Below is a small trained network, with its code and all its weights. Each question gives an input and a class and asks what happens when units are switched off, that is, made to give their printed mean instead of their output.

import numpy as np


def w(rows, s, z=0):
    codes = np.array(rows[::2]) - 128.0
    scale = np.full(codes.shape[1], s)
    scale[-1] = z or s
    return codes * scale


def norm(h):
    return h / np.sqrt((h * h).mean(-1, keepdims=True) + 1e-5)


def f(y):
    return np.maximum(y, 0)


def log_softmax(a):
    a = a - a.max(-1, keepdims=True)
    return a - np.log(np.exp(a).sum(-1, keepdims=True))


def net(x, mask):
    res = np.array(x, float).reshape(1, 3) / 4 @ E
    u = 0
    for l in range(4):
        y = f(norm(res) @ A[l][:, :-1].T + A[l][:, -1])
        res = res + np.where(mask[u : u + 4], y, B[l][:, -1]) @ B[l][:, :-1]
        u += 4
    return log_softmax(norm(res)[-1] @ U[:, :-1].T + U[:, -1])


A, B = {}, {}
E = w([
[159,127,151,46,252],'x0',
[206,209,1,103,120],'x1',
[17,187,175,125,162],'x2',
],0.0093)
A[0] = w([
[54,197,119,72,176,68],'L0N0',
[176,174,61,144,153,35],'L0N1',
[132,179,100,174,85,2],'L0N2',
[10,192,161,129,88,140],'L0N3',
],0.012,0.0047)
B[0] = w([
[139,214,49,95,72,217],'L0N0',
[170,153,161,170,181,197],'L0N1',
[115,179,27,150,137,156],'L0N2',
[189,62,67,145,252,254],'L0N3',
],0.011,0.0073)
A[1] = w([
[144,11,122,159,63,3],'L1N0',
[249,139,108,213,179,214],'L1N1',
[115,2,174,16,183,93],'L1N2',
[167,37,245,22,105,43],'L1N3',
],0.0084,0.0062)
B[1] = w([
[85,109,76,248,119,146],'L1N0',
[136,97,155,108,100,254],'L1N1',
[145,194,54,161,87,174],'L1N2',
[154,141,137,100,55,151],'L1N3',
],0.017,0.012)
A[2] = w([
[113,223,73,153,201,140],'L2N0',
[57,74,163,178,212,58],'L2N1',
[183,5,114,180,40,251],'L2N2',
[78,77,160,205,162,248],'L2N3',
],0.011,0.0027)
B[2] = w([
[11,74,174,169,72,203],'L2N0',
[211,159,148,113,136,156],'L2N1',
[83,205,74,139,175,249],'L2N2',
[194,40,153,91,150,173],'L2N3',
],0.012)
A[3] = w([
[240,87,181,94,216,2],'L3N0',
[207,172,112,218,53,68],'L3N1',
[81,38,101,254,31,39],'L3N2',
[201,124,39,206,116,200],'L3N3',
],0.0069,0.0036)
B[3] = w([
[217,44,165,35,130,169],'L3N0',
[66,162,81,39,132,173],'L3N1',
[38,116,239,186,222,183],'L3N2',
[63,64,254,122,79,254],'L3N3',
],0.01,0.0076)
U = w([
[8,56,195,204,178,119],'0',
[90,215,49,28,48,20],'1',
[232,23,208,49,223,253],'2',
],0.015,0.0032)

Each question gives the input, the list of numbers given to net, and the class t.
The units are the neurons (one row each of A and B). Each row of codes is followed by its name. A weight is (code - 128) times the scale printed after its matrix; where a second scale follows, it is the last column's (A, B and U).
mask holds one flag per neuron, layer by layer. A switched-off neuron (its flag False) gives its mean, the last column of its row in B, instead of its output. The means were averaged over made-up inputs and are rounded, as every weight is.
A unit's drop is (log p(t) with every unit on - log p(t) with that unit switched off) / (log p(t) with every unit on - log p(t) with every unit switched off).
The circuit of an input: a set's keep is (log p(t) with only the set's units on - log p(t) with every unit switched off) / (log p(t) with every unit on - log p(t) with every unit switched off). Starting from the 12 units with the biggest drops (on a tie, the unit counted first), units are removed one at a time, each time the one whose removal leaves the highest keep (on an exact tie, the one counted first), for as long as the keep stays at least 0.8.
units of the circuit, in order: the units of the circuit, biggest drop first
most important unit: the unit with the biggest drop
k most important neurons: the k neurons with the biggest drops, biggest first
k most important neurons of layer l: the k neurons of layer l with the biggest drops, biggest first
drop when u is switched off: that unit's drop, to one decimal
input [0,-7,8], class 2: units of the circuit, in order	L2N3, L2N1
input [8,2,2], class 1: units of the circuit, in order	L0N0
input [-5,8,8], class 0: 2 most important neurons of layer 2	L2N0, L2N2
input [-5,-8,1], class 2: units of the circuit, in order	L2N3, L0N3
input [7,-2,-5], class 1: 2 most important neurons	L1N2, L0N3
input [2,7,-5], class 2: 2 most important neurons of layer 0	L0N1, L0N0
input [7,-7,-4], class 1: 2 most important neurons	L1N3, L1N2
input [6,2,3], class 1: 2 most important neurons	L0N0, L3N3
input [3,1,7], class 1: 2 most important neurons of layer 3	L3N3, L3N2
input [1,-8,-3], class 1: 2 most important neurons	L1N3, L1N2
input [0,1,-4], class 1: 4 most important neurons	L0N3, L2N3, L2N2, L3N2
input [-2,6,2], class 0: 2 most important neurons	L0N2, L2N0
input [-1,-5,5], class 2: 2 most important neurons	L0N3, L2N1
input [-4,-8,2], class 2: most important unit	L2N3
input [0,-1,3], class 2: 2 most important neurons	L0N3, L1N2
input [-3,-1,7], class 2: 2 most important neurons	L0N3, L1N2
input [-5,8,6], class 0: drop when L2N0 is switched off	0.5
input [6,-3,-2], class 1: drop when L1N3 is switched off	0.4
input [-6,8,2], class 0: drop when L0N2 is switched off	0.9
input [-5,6,1], class 0: most important unit	L0N2
